In the rows, 128 means zero.
Each row is followed by its class number. Each block has new classes, again numbered from 0 up, in any order.
[136 139 149 142  95 116 134 109 122 140 163 103 130 101 112 120 128 134
 110 107 136 124 124 110 131 132 138 140 136 114 129 137  95 112 106 128
  89 113 110 135 125 147 123 130 108 109 151 162 130 123 138 139 152 157
  98 127 146 139 140 153 124 121]
0
[136 133 128 127 128 125 123 125 132 118 148 114 141 107 132 127 134 120
 120 117 141 130 124 126 139 134 119 123 151 138 140 139 100 118 108 133
 103 109 119 137 131 148 129 124 120 109 146 146 134 136 136 142 131 156
 117 115 134 134 138 145 125 151]
0
[134 133 141 131 109 124 128 109 127 129 146 116 133 117 133 132 135 133
 125 115 133 131 141 131 144 136 127 133 134 127 121 130 100 114 121 130
 106 110 114 135 130 143 121 122 126 114 141 145 136 132 136 138 139 137
 105 114 134 129 137 140 134 136]
1
[135 132 143 131 106 122 131 107 127 136 141 117 128 118 130 126 131 136
 130 118 132 126 146 125 141 132 132 136 122 120 119 127 112 117 129 131
 115 117 122 133 126 134 120 127 128 127 137 143 134 128 135 137 142 130
 106 114 135 128 133 134 135 121]
1
[140 135 151 136  89 119 118  98 124 137 150 112 129 106 129 129 137 140
 121 109 135 132 153 118 141 134 132 139 126 120 118 127  96 111 120 128
 105 106 112 136 124 138 117 121 124 114 148 155 137 122 141 144 147 137
  93 111 141 131 140 139 136 127]
1
[129 131 131 133 132 122 125 130 127 122 141 115 126 119 123 123 122 124
 120 127 137 125 114 125 126 131 134 125 141 130 134 139 122 121 111 137
 108 125 122 130 127 142 132 133 111 118 143 141 128 122 133 129 133 145
 122 125 137 138 131 146 119 125]
0
[123 132 134 132 124 123 125 129 124 127 144 112 133 111 121 129 129 123
 116 114 137 128 119 123 128 134 125 126 143 130 135 139 116 125 111 135
 104 119 123 131 129 143 130 129 113 114 147 141 129 134 134 134 134 151
 122 127 137 137 135 145 121 137]
0
[140 125 133 123 116 123 128 111 131 125 138 125 137 118 141 141 139 132
 131 112 138 134 151 131 148 139 118 129 138 138 126 129  99 143 122 130
 118 105 118 136 130 139 122 117 138 114 137 143 137 131 135 143 131 138
 118 108 124 125 135 131 138 153]
1
[133 133 144 134 103 122 134 104 129 135 137 121 123 129 135 125 133 138
 131 122 131 135 137 127 137 126 132 138 119 122 120 122 117 118 133 130
 122 122 119 135 129 133 120 127 128 127 137 139 132 124 134 131 140 124
 108 114 135 127 132 129 135 115]
1
[135 130 131 129 122 123 125 126 127 119 144 113 140 110 127 128 128 126
 124 121 141 126 121 128 138 134 119 128 150 136 134 140 103 115 108 131
 100 115 118 135 130 147 131 127 117 109 148 145 133 134 135 131 134 155
 116 117 135 133 135 147 123 144]
0
[129 134 132 134 123 124 127 130 126 122 149 110 133 111 117 122 122 122
 115 122 133 127 113 124 124 129 128 127 144 124 135 141 119 124 110 132
  98 121 120 129 127 141 129 135 106 116 142 146 126 129 134 131 121 153
 117 129 138 140 133 151 117 128]
0
[130 133 138 135 119 125 131 115 127 132 142 120 129 118 122 125  72 132
 122 120 133 126 131 121 124 128 133 133 133 121 126 131 117 119 122 129
 112 124 117 129 127 137 126 130 116 121 139 142 130 132 129 131 136 138
 113 123 136 130 136 137 127 119]
1
[134 128 130 126 128 124 123 125 131 119 142 118 145 112 133 134 130 122
 126 122 140 129 126 130 141 135 121 124 148 138 132 133 105 119 111 135
 104 112 119 135 132 143 126 126 123 110 139 139 132 138 135 139 131 146
 120 114 129 131 133 144 127 146]
0
[128 132 135 137 118 123 127 128 124 133 146 115 129 113 115 124 124 127
 113 123 132 122 120 121 123 128 136 133 135 123 128 137 119 120 114 131
 106 123 120 124 127 135 127 134 108 121 145 148 129 127 128 130 140 145
 117 131 140 139 136 143 119 116]
0
[129 127 133 128 121 128 131 132 125 125 140 121 134 116 124 133 133 129
 118 117 132 128 132 124 131 134 122 123 139 130 129 137 112 125 116 128
 112 118 122 131 126 135 127 123 126 116 134 140 130 126 130 136 135 144
 121 128 129 131 134 135 128 140]
0
[136 130 143 132  97 120 131 113 126 135 150 114 132 111 125 126 128 134
 112 109 133 129 141 120 138 136 130 137 132 122 125 132 101 120 118 127
 102 111 114 136 127 140 122 123 120 115 148 150 139 121 142 138 144 149
 104 122 138 134 137 144 129 127]
1

A new block, with new classes numbered from 0.
[115 117  77 129 113 135 114 230  83 132 119 150  46 106 104 230  79 103
 130 155 111 143  94 142 129 140 166 150 143 133 127 178  80 144 115 154
 133 129 139 159 155 113 130 166 141 135 111 150 114 126 157 141 117 147
 149  92 123 104 116 155 129 103]
1
[130 123 115 125 125 129 116 115 122 153 126 110  93 110 118 149 129 126
 132 134 125 145 123 138 130 133 183 114 131 129 128 143 116 131 110 137
 123 131 137 153 133 119 124 140 121 138 143 139 125 138 138 130 139 130
 136 135 103 138 117 122 128 124]
0
[117 118 108 125 119 144  95 127  92 143 129 135  76  97 101 168 112 126
 136 143 125 150 114 131 125 130 173 130 124 127 131 167 107 136 117 143
 143 126 144 143 145 114 139 151 137 152 131 138 117 125 143 123 144 134
 139 134 125 114 118 142 126 127]
0
[130 116 129 130 129 119 149 140 177 129 110 121 184 143 141 115 137 123
 123 106 124  97 142 106 130 134 133 127 112 128 151 132 157 126 141 131
  90 117 130 115 105 145 112 121 118 123 127 126 139 142 124 124 125 112
 122 120 127 146 167 116 125 139]
0
[147 130 178 132 134 105 139 107 159 147 129 137 162 145 159  38 174 159
 130  89 170  69 149 103 141 120  90 100 115 137 125  89 170 119 136  85
 140 113 105  95  89 169 148 105 116 125 160 115 112 118 120 129 161 122
 106 142 124 138  70 103 142 160]
1
[124 123 116 126 119 139 116 128  98 149 141 138  62 106 106 191 106 125
 136 143 133 172 105 141 132 130 175 129 140 129 127 145  98 129 133 149
 135 124 150 165 142 104 129 152 145 140 133 135 126 129 155 119 138 139
 129 126 121 123 138 150 121 110]
0
[138 126 148 138 135 107 136 110 152 139 123 139 166 139 162  89 157 139
 111 112 146  94 131 108 132 129  91 116 121 131 126 114 155 124 129 106
 126 120 118 109 108 146 139 114 117 119 153 130 133 120 125 144 146 123
 113 113 131 133 100 115 133 146]
1
[146 127 126 125 121 132 117 130 116 150 125 135  95 118 121 163 131 127
 135 129 136 157 110 121 137 142 142 129 128 140 131 140 120 135 118 138
 134 126 136 139 122 135 138 143 135 137 140 144 122 130 139 132 151 131
 126 114 133 134 137 134 130 120]
0
[130 121 123 127 125 138 120 128 114 133 128 137  98 123 127 153 118 128
 129 133 123 132 122 131 125 135 133 132 120 134 127 130 122 128 123 137
 136 125 144 138 133 123 138 134 138 136 143 131 128 124 140 138 137 136
 125 129 132 126 116 142 114 126]
0
[133 122 154 133 129 110 143 122 141 134 121 140 146 134 148  98 147 139
 131 109 146 107 137 114 130 132 120 118 125 132 130 132 148 126 134 112
 118 116 112 117 110 148 133 123 120 124 145 138 127 123 123 135 140 127
 117 116 112 135 112 104 141 135]
1
[125 139 108 128 126 134 102 143 103 135 123 136  88 112 109 175 119 124
 135 152 118 163 113 143 121 133 155 134 130 145 126 136 112 137 128 149
 130 131 135 144 148 123 129 136 134 135 132 147 121 131 141 136 140 128
 143 109 132 115 126 136 124 113]
1

Next block: new classes, numbered from 0 again.
[132 116  39 180 104 113 119 125 120 145 113 109 143 164 123 145 134 116
 160 148 132  81 116 129 106 150 142 155 127 124 128 126 104 131 109 164
 120 117  94 157 110 101 143 135 133  94 149  86 247  98 138 170 112 121
  95 115 124 130 121 127  83 104]
2
[145 113 164 134  75 137 113 117 145 138 119 110 102 105   9 128 145 123
 118 158 144 172 122 128 133 177 137 160 113 134 122 118 125 131 123 159
 127 132 137 134 130 108 118 120 125 120 128 119  83 131 119 196 106 133
 120 120  68 121 145  94 135 127]
1
[143 113 109  86 130 131 120 110 143 164  98 130 133 114 102 164 146 124
 173 129 134 200 142 119 124 151 156 111 125 109  81  86 120 127 111 163
 139 142 122 116 125  72 107 121 125 115   9 133  86 168 131 150 141 121
 174  99  84 148 138 147 145 118]
2
[123  92 103 135 120 136 113 115 123 145 122 131 116 101 140 130 138 117
 123 121 129  98 132 120 149 142 130 119 145 132 138 122  99 124 110 149
 140 119 116  98 102 129 146 106 112 115 132 136 184 127 115 103 104 133
 119 123 136 102 131 108 136 153]
1
[ 49 110 122 124  98 121 135 123 132 106 152 118  95  70 122 113 103 140
 133 144 146 171 116 154 140 110 133 124 112 101 138 163 118 138 148 136
 136 125 130 121 156 152 146 128 112 119   9 110 149 162 134 236  56  99
  90 152 121 114 132 110 156 146]
0
[111 172 215 158 112 115 114 119 120 147 127 114 132 168 143 100 150 124
  98  73 131 194 121 124 122 247  93 111 111 146 118 133 124 131 110 102
 149 112 138 123 124 120  93  84  97 145 141 116 108  85 124 163  65 136
  55 150  75 115 134 140 137 158]
1
[112 117  76 145  98 139 123 131 119 161 150 110  95 137 114 114 119 131
 129 116 136 144 112 146 123 127 136 111 108 116 130 170 110 137 122 121
  78 106 134 126 134 124 137 167 136 134 142 114 120 129 122 223  98 140
  82 152  95 134 161 119 162 116]
0
[ 88 145 109 100  90 131 104 132 138 129 117 147 102 132 157 114 128 159
 129 141 146 176 118 139 138 136 125 117 171 130 135 130 112 151 152 134
 109  95 121 130 157  88 127 160 120 135 133 126  80 151 147 232  93 125
  90 120 102 129 196 111 150 134]
0
[ 79 117  54  93 118 116 139 124 109 141 157 144 149 173 112 144 112 117
 139 193 149 133 122 134 133 130 115 155 134 141 125 125  94 142 127 159
 117 126 126 105 151 122 103 143 136  81 157 109 210 132 135 149 163 113
 139 164 171 145 164 129  87 123]
2
[135 122 136 109 120 125 124 119 119 139 125 131 128 159 128 125 115 124
 125 113 127 176 132 143 145 184 181 114 131 135 124 116 131 129 154 155
 123  17  83 127 101 109 104 123 114 143 131 141  44 152 105 118 133 120
 153 116 110 121 161 128 129 110]
1
[208  81 109 170  64 104 111 129 112 197 106 144 100 159 123  99 142 106
 127  98 106 111 127 130 116 196 141  70 113 184 136 130 116 143 110  80
 104 111 130 117  85  99 117  89 149 136 127  91 177  72 140 122 125 112
  71  63 115 122 180 104 149  64]
1
[ 49  98   9 116 172 130 115 121 143 146 150 133 160  83 105 143 148 124
 149  95 145 137  98 137 131 206 142 159 135 114 128 119 103 137 127 155
 144  91 130 140 100 130 132  83  89 120 133  61 194 120 142 164 110 113
 135 145 151 135 135 121 138 121]
2
[115 136 131 157  80 113 130 150 131 123 112 140 147 146 135 106 128 154
 125 130 139  99 119 132 127 178 113 115 138 170 131 154  89 121 116 128
 120  58 118 102 115 112 148 170 119 125 159 122 133 126 134 190 102 112
  89 131 124 103 161 118 153 152]
0
[131 177  81 128  98 135 119 134 132 158 113 149 179 143 121 155 118 142
 120 149 149 107  63 121 130 224 139 120 108 153 122 110  85 124 112 177
 132 130 123 119  97  81 113  85 122  67 120 159 247 119 140 111 110 127
 137  88 147 126 153 101 124 115]
2
[174 110 135 175 109 126 109 119  94 145 115 129 115 201 130 109 127 119
 103 122 120 239 114 144 115 181 174 124 143 166 133 127 100 131 135 176
 143 126 127  95 103 138  46  88  82 105 143 103 133 119 126 171  87 109
  95 100  54 109 176 128 106  68]
1
[ 31  63   9 130 131 119 126 134 122 147 118 125 172 161 118 139 128 132
 134 141 149 148 126 123 128 191 155 135  55 122 120 116  84 122 116 195
 135  82 146 113 113 106  91 105  88  57 120  77 188 169 138 179 120 118
 129 138 161 139 187 111 110 126]
2
[ 92 110 131 136  76 126 131 130 133 121 126 118 140 108 126 135 125 145
 156 123 158 110 119 127 132  63 135 116 126 129 146 164 114 116 155 145
 114  99 145 141 131 141 187 187 131 110 128 128 136 161 204 192 107 125
  94 142 104 103 130 102 142 143]
0
[123 140 169 151 138 147 116 132 100 124 116 165 127 158 120 134 124 247
 115 137 117 160 135 149 129 182 131 143 142 153 130 130 122 107 130 172
 153 103 124  97 156 113 135 173 121 119 149 100  48 146 115 141 100 136
 113 116 110 109 171 156 153  99]
1
[105 157 119 145  80 114 123 139 124 109  86 131 142 164 129 119 114 124
 137 153 155  97  96 138 155  95 127 138 112 139 121 153 115 137 149 149
 123 101 133 120 137 125 122 140  65 114 132 132 205 132 124 179  96 130
 107 110 135 113 159 106 116 133]
0
[136  72  99 125  99 119 119 126 134 123 152 143 135  98 114 104 116 137
 134 129 167 143 121 126 128 114 137 147 107 130 136 142 121 125 135 132
 107 107 113 115 113 148 125 115 113  90 144 111 187 129 126 165 112 125
  87 120 155 123 167 109 165 150]
0
[ 36  95 156 130 122 137 118 146 125 127 130 144 126  79 124 126 126 167
 109 161 122 142 142 128 143 170 117 139 113 139 167 131 106 126 106 140
 125 116 119 114 145 156 151 147 134 114 131 103 118 128 139 177  87 114
 106 132 140 123 154 114 157 150]
0
[163 139 124 151  98 132 116 148 111 171 119  95 153 127 128 128 124 119
 130 127 123 154 111 112 124 230 148 144 110 132 138 131  92 149 108 146
 137 136 124 127 125  91 100  95 126 106 131 104 247 135 137 200  75 127
  63 153  80 156 147 125 151 133]
1
[ 94 111  86 143 102 132 120 132 114 127 147 141 121 165  68 141 131 138
 113 125 144 212 119 150 127 158 131 103 130 131 133 140 109 141 139 180
 141  78 131 123 119 120 114 126 108 132 117 108  66 182 117 198  80 109
  92 126  85 132 159  94 150 128]
0
[212 106 107 153 100 108 115 152  98 194  79 142 121 165 131 121 118 115
 116 122 116 119  99 116 112 156 155 105 138 193 138 143 119 128 145 143
 111 130 111 116 128  88  96 153 126 117 119 160 230 105  87 172 141 123
 113  61  89 109 193 109 127  91]
1
[ 51  90 115 134  87 110 138 137 139 131 175 129 120 141 108 130 127 132
 127 121 147 202 123 139 123  83 118 124 128  79 137 115 142 124 134  96
 124  99 127 124 105 168 142 139 108 129 126 100  79 131 131 163 110 126
  78 149 120 111 119 114 152 143]
0
[107 160 148 129 123 141 124 125 120 118 161 140 145 103 114 136 121 154
 133 153 132 131 124 182 140 126 136 123 133 128 132 152 105 137 118 143
 127 120 115 115 157 159 157 145 121 108 134 115 157 167 111 164  86 129
 118 156 117 121 142 125 137 147]
0
[101  61  83 154 115 117 100 122 111 162 136 128 106 132  98  86 110 114
 125 134 120 130 118 128 142 121 176 130 156 115 142 118 134 122 138 132
 135 142 129  98 132 173 147 122 121  86 119  89 197 137 126 137  94 114
 104 127 136 125 151  99 138  97]
1
[186  99 125 170 100 111 120 105  98 162 105 120 110 103 129 124 140 108
 121  76 131 209 108 125 126 193 203 129 111 145 156 130  96  60  89 150
 138 117 144 145 119 109  76 100 130 109 149 149 118 121 114 229  87  83
 123  83  62 111 164 146 151 102]
1
[163 111 136 171 105 131  83 114  80 154 113 132 132 134 130 112 163  95
 117 158 122  71  75 121 151 247 158 121 115 160 147 121  89 137  99 132
 122 140 143 115 112 105 153 123 153  95 149  71 247  81 153 167  90  93
  84  85 122 129 191 108 129  82]
1
